Below are the code and all the weights of a small trained network. Each question names an input and a class and asks about switching units off, where a switched-off unit gives its printed mean instead of its output.

import numpy as np


def w(rows, s, z=0):
    codes = np.array(rows[::2]) - 128.0
    scale = np.full(codes.shape[1], s)
    scale[-1] = z or s
    return codes * scale


def norm(h):
    return h / np.sqrt((h * h).mean(-1, keepdims=True) + 1e-5)


def f(y):
    return y / 2 * (1 + np.tanh(0.7978845608 * (y + 0.044715 * y**3)))


def log_softmax(a):
    a = a - a.max(-1, keepdims=True)
    return a - np.log(np.exp(a).sum(-1, keepdims=True))


def net(x, mask):
    res = np.array(x, float).reshape(1, 7) / 4 @ E
    u = 0
    for l in range(3):
        y = f(norm(res) @ A[l][:, :-1].T + A[l][:, -1])
        res = res + np.where(mask[u : u + 12], y, B[l][:, -1]) @ B[l][:, :-1]
        u += 12
    return log_softmax(norm(res)[-1] @ U[:, :-1].T + U[:, -1])


A, B = {}, {}
E = w([
[120,61,97,109,119,172,151,2,179,135],'x0',
[169,208,118,169,113,212,154,106,147,47],'x1',
[212,157,179,41,121,114,150,75,75,134],'x2',
[127,129,123,121,124,128,129,130,130,124],'x3',
[124,46,183,72,130,216,111,187,106,76],'x4',
[119,87,179,160,96,44,129,123,103,43],'x5',
[157,119,176,132,216,98,217,165,229,126],'x6',
],0.0093)
A[0] = w([
[154,174,56,79,169,193,114,160,138,204,41],'0.n0',
[94,64,149,86,104,74,115,144,126,227,45],'0.n1',
[74,144,82,41,175,239,144,83,174,218,88],'0.n2',
[80,140,132,119,146,112,135,112,146,111,28],'0.n3',
[74,97,156,107,116,85,122,145,122,212,107],'0.n4',
[153,119,150,117,160,107,162,160,188,140,56],'0.n5',
[78,103,148,114,152,177,148,166,101,117,99],'0.n6',
[136,126,116,156,176,142,179,131,107,117,3],'0.n7',
[181,111,110,165,145,137,81,104,111,122,112],'0.n8',
[150,145,117,140,141,136,110,157,129,117,27],'0.n9',
[122,181,148,136,161,129,117,182,72,173,87],'0.n10',
[158,196,91,145,153,194,140,100,135,2,80],'0.n11',
],0.008,0.0065)
B[0] = w([
[165,124,255,227,145,30,54,137,101,100,178],'0.n0',
[133,192,147,67,105,160,42,119,240,100,186],'0.n1',
[196,82,137,203,152,76,97,157,105,102,253],'0.n2',
[171,165,143,76,124,173,142,141,55,192,97],'0.n3',
[163,221,152,98,79,161,81,98,217,72,193],'0.n4',
[151,122,156,151,48,142,147,142,141,189,151],'0.n5',
[96,181,129,163,163,151,135,98,117,173,159],'0.n6',
[149,204,172,75,102,83,150,126,108,149,100],'0.n7',
[116,121,128,107,96,121,147,138,148,143,128],'0.n8',
[128,160,109,35,164,118,143,130,113,125,100],'0.n9',
[179,100,64,146,126,136,148,151,150,121,166],'0.n10',
[130,165,196,85,76,104,33,131,235,182,229],'0.n11',
],0.0087,0.0046)
A[1] = w([
[198,152,168,83,158,118,166,82,57,145,87],'1.n0',
[79,66,117,55,181,58,87,155,126,172,74],'1.n1',
[237,152,187,20,110,113,165,80,69,170,64],'1.n2',
[138,171,80,113,100,159,70,84,16,117,88],'1.n3',
[140,112,152,77,193,108,201,126,153,152,45],'1.n4',
[127,190,126,116,85,93,159,242,108,94,106],'1.n5',
[36,100,86,193,148,150,132,157,164,148,35],'1.n6',
[128,71,183,102,147,197,107,191,118,100,144],'1.n7',
[129,180,115,168,121,159,172,124,123,24,120],'1.n8',
[104,59,141,135,73,69,165,61,151,2,74],'1.n9',
[116,130,185,127,173,131,253,133,139,160,1],'1.n10',
[129,202,86,177,124,37,136,97,144,168,126],'1.n11',
],0.0095,0.0058)
B[1] = w([
[59,120,54,188,156,105,69,142,155,19,165],'1.n0',
[194,240,171,74,113,166,63,110,189,145,143],'1.n1',
[31,157,56,196,171,122,91,186,179,57,216],'1.n2',
[76,48,127,156,73,88,184,173,176,204,198],'1.n3',
[99,118,111,166,67,162,175,165,160,152,147],'1.n4',
[241,142,2,99,157,121,144,57,116,188,203],'1.n5',
[68,158,50,97,152,66,115,151,155,19,181],'1.n6',
[101,197,171,108,205,110,174,37,61,161,230],'1.n7',
[132,167,190,65,110,74,37,107,157,132,154],'1.n8',
[223,96,107,168,193,89,90,137,85,168,201],'1.n9',
[137,91,149,130,82,113,189,152,141,160,146],'1.n10',
[74,137,206,87,190,158,147,61,63,119,254],'1.n11',
],0.0093,0.006)
A[2] = w([
[100,71,112,35,158,13,125,137,120,140,79],'2.n0',
[57,138,79,129,145,111,113,166,144,22,3],'2.n1',
[229,88,41,104,180,75,82,102,155,163,142],'2.n2',
[192,54,76,140,119,189,151,4,198,103,140],'2.n3',
[59,168,160,106,206,146,187,31,40,153,31],'2.n4',
[184,138,161,136,141,122,236,137,152,115,74],'2.n5',
[124,69,152,85,157,226,129,159,76,77,183],'2.n6',
[60,68,128,125,14,146,83,147,55,192,140],'2.n7',
[137,150,175,119,157,116,232,151,194,109,138],'2.n8',
[200,99,161,192,168,102,91,145,94,146,108],'2.n9',
[144,141,2,118,126,85,183,80,119,156,114],'2.n10',
[144,219,191,102,70,108,84,93,195,137,101],'2.n11',
],0.0093,0.0041)
B[2] = w([
[151,201,201,140,118,185,94,143,169,121,171],'2.n0',
[50,75,77,111,189,172,109,198,136,44,200],'2.n1',
[164,120,109,171,110,239,123,186,53,98,242],'2.n2',
[148,219,75,37,141,174,114,228,59,197,186],'2.n3',
[90,63,159,76,157,215,203,105,53,114,203],'2.n4',
[108,69,89,135,87,106,116,120,164,199,160],'2.n5',
[106,219,87,61,195,56,156,41,150,192,135],'2.n6',
[138,103,138,162,106,58,254,156,230,168,190],'2.n7',
[62,67,57,113,7,82,118,133,109,172,195],'2.n8',
[121,83,156,245,79,111,176,120,96,87,203],'2.n9',
[118,136,136,109,150,215,177,156,134,154,176],'2.n10',
[92,74,211,74,110,238,122,170,153,114,253],'2.n11',
],0.0085,0.0069)
U = w([
[162,205,223,64,58,163,28,130,248,123,130],'0',
[59,145,39,150,182,87,87,159,179,26,105],'1',
[108,74,94,136,13,58,212,140,196,201,135],'2',
[194,114,215,218,147,89,92,139,73,115,127],'3',
[94,89,159,133,104,200,169,164,103,101,255],'4',
[55,154,168,61,186,141,203,39,88,137,109],'5',
[238,159,30,106,146,188,149,152,67,161,89],'6',
[174,118,108,39,49,85,172,70,122,43,22],'7',
],0.011,0.0085)

Each question gives the input, the list of numbers given to net, and the class t.
The units are the neurons (one row each of A and B). Each row of codes is followed by its name. A weight is (code - 128) times the scale printed after its matrix; where a second scale follows, it is the last column's (A, B and U).
mask holds one flag per neuron, layer by layer. A switched-off neuron (its flag False) gives its mean, the last column of its row in B, instead of its output. The means were averaged over made-up inputs and are rounded, as every weight is.
A unit's drop is (log p(t) with every unit on - log p(t) with that unit switched off) / (log p(t) with every unit on - log p(t) with every unit switched off).
The circuit of an input: a set's keep is (log p(t) with only the set's units on - log p(t) with every unit switched off) / (log p(t) with every unit on - log p(t) with every unit switched off). Starting from the 12 units with the biggest drops (on a tie, the unit counted first), units are removed one at a time, each time the one whose removal leaves the highest keep (on an exact tie, the one counted first), for as long as the keep stays at least 0.8.
circuit, biggest first: the units of the circuit, biggest drop first
most important unit: the unit with the biggest drop
top k neurons: the k neurons with the biggest drops, biggest first
k most important neurons of layer l: the k neurons of layer l with the biggest drops, biggest first
input [3,1,2,-1,-5,-1,-6], class 2: most important unit => 1.n3
input [8,-1,4,6,8,2,-4], class 5: top 4 neurons => 1.n7; 2.n6; 1.n5; 2.n4
input [1,7,-3,-1,-4,8,5], class 3: top 3 neurons => 1.n9; 0.n4; 2.n9
input [-1,4,-4,5,3,5,-1], class 3: 3 most important neurons of layer 1 => 1.n9; 1.n1; 1.n2
input [3,1,-2,-3,7,-8,3], class 3: circuit, biggest first => 0.n2; 0.n0
input [5,0,-4,0,1,-3,0], class 6: top 2 neurons => 0.n2; 2.n3
input [8,-8,5,2,4,1,6], class 0: top 3 neurons => 0.n1; 1.n1; 1.n5
input [-2,-7,8,1,2,6,-7], class 1: circuit, biggest first => 1.n2; 1.n0
input [4,-4,-3,2,6,4,5], class 5: top 2 neurons => 1.n7; 0.n2
input [6,-4,0,5,-5,5,2], class 6: top 2 neurons => 1.n9; 2.n3
input [-2,2,5,-6,4,-7,5], class 3: top 2 neurons => 0.n0; 0.n2
input [0,8,-2,-6,-8,1,3], class 0: top 2 neurons => 0.n11; 1.n7
input [0,5,-7,6,8,7,-3], class 5: circuit, biggest first => 1.n7; 2.n6
input [-2,-7,0,-4,-6,6,6], class 0: most important unit => 0.n1
input [8,-6,-3,-6,-8,3,-5], class 5: top 2 neurons => 1.n11; 1.n5
input [-2,8,-4,-4,7,-5,2], class 0: top 2 neurons => 0.n11; 1.n11
input [6,4,3,-3,3,-2,5], class 6: top 2 neurons => 2.n3; 0.n2
input [-4,5,-5,-6,-8,8,-1], class 3: circuit, biggest first => 1.n9; 1.n2
input [-4,5,-4,-7,-7,-1,-8], class 2: circuit, biggest first => 1.n3; 2.n7
input [8,6,6,-1,-2,-1,4], class 6: 3 most important neurons of layer 0 => 0.n2; 0.n4; 0.n1
input [6,2,3,3,3,8,-2], class 3: most important unit => 1.n9
input [-4,-1,-7,-6,6,0,2], class 1: circuit, biggest first => 1.n6; 2.n11
